Here is a tiny trained network, its code and every weight. The questions are about switching its units off for an input and a class, where a switched-off unit gives its printed mean instead of its output.

import numpy as np


def w(rows, s, z=0):
    codes = np.array(rows[::2]) - 128.0
    scale = np.full(codes.shape[1], s)
    scale[-1] = z or s
    return codes * scale


def norm(h):
    return h / np.sqrt((h * h).mean(-1, keepdims=True) + 1e-5)


def f(y):
    return y / 2 * (1 + np.tanh(0.7978845608 * (y + 0.044715 * y**3)))


def log_softmax(a):
    a = a - a.max(-1, keepdims=True)
    return a - np.log(np.exp(a).sum(-1, keepdims=True))


def net(x, mask):
    res = np.array(x, float).reshape(1, 6) / 4 @ E
    u = 0
    for l in range(2):
        y = f(norm(res) @ A[l][:, :-1].T + A[l][:, -1])
        res = res + np.where(mask[u : u + 14], y, B[l][:, -1]) @ B[l][:, :-1]
        u += 14
    return log_softmax(norm(res)[-1] @ U[:, :-1].T + U[:, -1])


A, B = {}, {}
E = w([
[54,182,213,103,58,72,168,177],'x0',
[64,121,132,141,194,9,51,81],'x1',
[183,158,104,94,184,67,200,152],'x2',
[130,132,128,123,126,128,127,128],'x3',
[57,92,92,2,176,174,89,213],'x4',
[129,124,129,127,128,128,129,128],'x5',
],0.00084)
A[0] = w([
[175,54,12,167,171,162,105,89,63],'L0N0',
[222,124,121,77,44,246,194,152,86],'L0N1',
[195,43,14,158,176,169,94,83,58],'L0N2',
[239,125,116,79,226,31,252,202,94],'L0N3',
[38,193,203,114,15,57,171,196,89],'L0N4',
[68,20,177,186,36,209,38,109,82],'L0N5',
[165,123,143,110,69,183,163,149,2],'L0N6',
[122,187,113,174,105,122,142,84,129],'L0N7',
[73,49,188,180,72,204,50,122,37],'L0N8',
[145,103,155,116,136,121,130,134,126],'L0N9',
[115,91,185,151,118,167,87,132,73],'L0N10',
[119,127,127,144,143,131,137,143,126],'L0N11',
[80,41,185,177,67,194,53,123,46],'L0N12',
[181,50,18,166,177,160,104,92,16],'L0N13',
],0.002,0.0015)
B[0] = w([
[157,168,202,102,166,151,111,130,145],'L0N0',
[68,121,102,221,189,127,159,172,222],'L0N1',
[151,174,209,107,165,160,120,131,159],'L0N2',
[55,252,47,103,67,177,81,22,230],'L0N3',
[172,151,190,94,186,172,132,109,254],'L0N4',
[155,216,63,93,150,121,173,97,187],'L0N5',
[92,148,121,155,165,83,115,138,71],'L0N6',
[164,94,136,129,120,125,122,124,157],'L0N7',
[122,201,67,87,136,100,157,93,123],'L0N8',
[116,128,130,133,119,135,117,124,126],'L0N9',
[133,151,103,109,141,91,150,130,96],'L0N10',
[121,128,130,130,122,131,121,125,126],'L0N11',
[131,208,77,92,138,95,160,102,124],'L0N12',
[133,178,201,102,161,139,105,128,114],'L0N13',
],0.0022,0.00084)
A[1] = w([
[90,84,152,108,169,21,57,75,41],'L1N0',
[91,107,122,140,154,49,47,93,17],'L1N1',
[197,129,160,235,92,87,149,80,69],'L1N2',
[79,94,88,46,162,161,91,195,26],'L1N3',
[92,80,151,118,155,18,60,99,27],'L1N4',
[86,82,89,52,174,161,99,190,68],'L1N5',
[189,95,92,122,160,181,141,114,239],'L1N6',
[209,114,162,220,82,100,151,66,131],'L1N7',
[125,165,117,103,150,105,149,150,74],'L1N8',
[82,54,92,54,169,159,93,209,79],'L1N9',
[50,161,231,92,31,68,193,190,96],'L1N10',
[154,131,110,162,69,208,201,202,68],'L1N11',
[131,145,254,77,132,140,166,128,145],'L1N12',
[113,228,45,106,98,107,121,83,2],'L1N13',
],0.0023,0.00043)
B[1] = w([
[115,156,91,197,139,215,203,211,184],'L1N0',
[127,158,95,148,119,189,215,185,148],'L1N1',
[92,56,135,33,71,89,121,160,242],'L1N2',
[159,100,161,138,47,62,153,86,197],'L1N3',
[120,129,81,195,147,219,198,201,159],'L1N4',
[146,105,176,148,57,54,150,95,194],'L1N5',
[72,174,165,139,143,74,95,148,176],'L1N6',
[89,59,155,35,75,60,113,169,255],'L1N7',
[138,121,119,190,101,137,108,89,129],'L1N8',
[158,83,164,150,48,46,146,105,197],'L1N9',
[242,141,99,127,255,212,16,45,233],'L1N10',
[64,117,73,186,205,102,135,168,211],'L1N11',
[188,89,131,188,188,124,53,120,170],'L1N12',
[100,183,40,52,76,150,136,90,180],'L1N13',
],0.002,0.00096)
U = w([
[135,1,187,83,21,24,128,137,250],'0',
[221,155,210,128,247,188,34,96,123],'1',
[53,113,59,249,166,171,220,243,78],'2',
[97,245,23,55,78,135,129,40,53],'3',
],0.0072,0.0015)

Each question gives the input, the list of numbers given to net, and the class t.
The units are the neurons (one row each of A and B). Each row of codes is followed by its name. A weight is (code - 128) times the scale printed after its matrix; where a second scale follows, it is the last column's (A, B and U).
mask holds one flag per neuron, layer by layer. A switched-off neuron (its flag False) gives its mean, the last column of its row in B, instead of its output. The means were averaged over made-up inputs and are rounded, as every weight is.
A unit's drop is (log p(t) with every unit on - log p(t) with that unit switched off) / (log p(t) with every unit on - log p(t) with every unit switched off).
The circuit of an input: a set's keep is (log p(t) with only the set's units on - log p(t) with every unit switched off) / (log p(t) with every unit on - log p(t) with every unit switched off). Starting from the 12 units with the biggest drops (on a tie, the unit counted first), units are removed one at a time, each time the one whose removal leaves the highest keep (on an exact tie, the one counted first), for as long as the keep stays at least 0.8.
circuit, biggest first: the units of the circuit, biggest drop first
unit that matters most: the unit with the biggest drop
top k neurons: the k neurons with the biggest drops, biggest first
top k neurons in layer l: the k neurons of layer l with the biggest drops, biggest first
input [-5,-1,-2,6,-7,5], class 0: top neuron in layer 1 : (L1N7)
input [8,8,-8,-5,6,8], class 1: top 4 neurons : (L1N10, L0N4, L0N3, L0N1)
input [-2,5,-7,6,-6,2], class 3: circuit, biggest first : (L0N5, L0N8)
input [-5,-3,8,-7,0,0], class 3: top 2 neurons in layer 0 : (L0N3, L0N4)
input [-7,-4,-7,-7,8,3], class 0: top 2 neurons in layer 1 : (L1N9, L1N10)
input [-5,5,-8,0,6,-6], class 3: top 3 neurons : (L0N5, L0N8, L0N12)
input [-6,-2,2,4,7,-2], class 0: circuit, biggest first : (L1N9, L1N5)
input [-4,6,4,2,-5,3], class 2: top 3 neurons : (L1N0, L1N4, L1N1)
input [2,4,-3,0,2,2], class 2: top 2 neurons : (L0N3, L1N0)
input [-1,7,7,3,-5,7], class 2: circuit, biggest first : (L1N0, L1N4)
input [-7,3,0,-2,-7,5], class 0: top 4 neurons : (L1N7, L1N2, L1N10, L0N4)
input [5,-7,4,-2,8,-6], class 0: circuit, biggest first : (L1N9, L1N3, L1N5)
input [-4,-5,6,-1,-8,0], class 0: top 2 neurons : (L1N7, L1N2)
input [5,-5,1,-1,4,1], class 1: top 4 neurons : (L1N10, L0N4, L1N7, L1N2)
input [4,5,-6,1,1,-1], class 3: top 3 neurons : (L0N5, L0N8, L0N12)
input [-7,-8,-7,-2,5,-3], class 2: circuit, biggest first : (L0N1, L1N10)
input [-1,5,-8,5,6,-7], class 3: unit that matters most : L0N5
input [-6,6,-1,-2,6,6], class 0: circuit, biggest first : (L1N9, L1N10)
input [-6,8,-1,-4,2,-2], class 2: top 2 neurons : (L1N0, L0N4)
input [-5,8,-4,8,4,4], class 2: top 2 neurons in layer 1 : (L1N0, L1N10)
input [-3,8,-3,2,5,7], class 2: top 2 neurons : (L1N0, L1N4)
input [1,4,-8,-7,3,0], class 3: circuit, biggest first : (L0N5)
input [3,5,7,6,-3,-2], class 3: top 2 neurons in layer 0 : (L0N3, L0N1)
input [8,-8,5,6,5,2], class 1: circuit, biggest first : (L1N10, L1N12)
input [5,-5,3,1,2,1], class 1: top 2 neurons in layer 0 : (L0N4, L0N5)
input [5,-4,-5,-4,0,-4], class 1: top 3 neurons : (L0N3, L1N10, L0N4)
